Below is a small trained network, with its code and all its weights. Each question gives an input and a class and asks what happens when units are switched off, that is, made to give their printed mean instead of their output.

import numpy as np


def w(rows, s, z=0):
    codes = np.array(rows[::2]) - 128.0
    scale = np.full(codes.shape[1], s)
    scale[-1] = z or s
    return codes * scale


def f(y):
    return np.maximum(y, 0)


def log_softmax(a):
    a = a - a.max(-1, keepdims=True)
    return a - np.log(np.exp(a).sum(-1, keepdims=True))


def net(x, mask):
    res = np.array(x, float).reshape(1, 7) / 4 @ E
    y = f(res @ A[0][:, :-1].T + A[0][:, -1])
    res = res + np.where(mask, y, B[0][:, -1]) @ B[0][:, :-1]
    return log_softmax(res[-1] @ U[:, :-1].T + U[:, -1])


A, B = {}, {}
E = w([
[135,138,123,114],'x0',
[245,115,191,139],'x1',
[121,118,136,128],'x2',
[132,134,121,131],'x3',
[163,10,57,108],'x4',
[126,126,128,132],'x5',
[120,117,143,118],'x6',
],0.012)
A[0] = w([
[106,199,186,157,231],'neuron 1',
[246,113,200,164,165],'neuron 2',
[154,39,65,130,162],'neuron 3',
[85,45,41,138,208],'neuron 4',
[117,131,110,126,101],'neuron 5',
[112,142,229,150,168],'neuron 6',
[177,72,116,159,121],'neuron 7',
[65,150,116,132,254],'neuron 8',
[147,80,80,132,155],'neuron 9',
],0.012,0.0061)
B[0] = w([
[140,249,163,225,234],'neuron 1',
[229,112,243,160,246],'neuron 2',
[157,74,93,81,240],'neuron 3',
[131,144,62,63,252],'neuron 4',
[149,98,110,115,137],'neuron 5',
[143,157,140,176,199],'neuron 6',
[137,114,133,110,190],'neuron 7',
[61,212,61,153,214],'neuron 8',
[133,98,135,56,198],'neuron 9',
],0.011,0.013)
U = w([
[29,160,128,160,254],'0',
[191,134,204,175,29],'1',
[110,86,75,24,165],'2',
[233,3,168,79,36],'3',
],0.011,0.0034)

Each question gives the input, the list of numbers given to net, and the class t.
The units are the neurons (one row each of A and B). Each row of codes is followed by its name. A weight is (code - 128) times the scale printed after its matrix; where a second scale follows, it is the last column's (A, B and U).
mask holds one flag per neuron, in row order. A switched-off neuron (its flag False) gives its mean, the last column of its row in B, instead of its output. The means were averaged over made-up inputs and are rounded, as every weight is.
A unit's drop is (log p(t) with every unit on - log p(t) with that unit switched off) / (log p(t) with every unit on - log p(t) with every unit switched off).
The circuit of an input: a set's keep is (log p(t) with only the set's units on - log p(t) with every unit switched off) / (log p(t) with every unit on - log p(t) with every unit switched off). Starting from all 9 units, units are removed one at a time, each time the one whose removal leaves the highest keep (on an exact tie, the one counted first), for as long as the keep stays at least 0.8.
units of the circuit, in order: the units of the circuit, biggest drop first
unit that matters most: the unit with the biggest drop
k most important neurons: the k neurons with the biggest drops, biggest first
drop of u: that unit's drop, to one decimal
input [-5,0,0,4,4,-6,-4], class 2: 2 most important neurons => [neuron 2; neuron 4]
input [7,-2,-8,6,1,-2,4], class 2: unit that matters most => neuron 1
input [-6,-2,3,-3,0,2,2], class 0: units of the circuit, in order => [neuron 3; neuron 2]
input [1,-2,7,0,1,8,-5], class 2: units of the circuit, in order => [neuron 1; neuron 2]
input [8,-1,-4,1,0,-8,-7], class 0: 3 most important neurons => [neuron 2; neuron 3; neuron 4]
input [-3,0,3,5,-8,8,8], class 0: 2 most important neurons => [neuron 2; neuron 8]
input [0,-8,-8,-5,1,6,3], class 2: 3 most important neurons => [neuron 1; neuron 4; neuron 6]
input [1,-1,1,6,-1,4,-8], class 0: drop of neuron 2 => 0.7
input [-5,-1,-2,1,0,0,0], class 0: drop of neuron 3 => 0.3
input [3,0,0,-3,1,6,-3], class 2: 3 most important neurons => [neuron 2; neuron 1; neuron 6]
input [8,0,-2,4,-4,-4,-7], class 0: drop of neuron 2 => 1.2
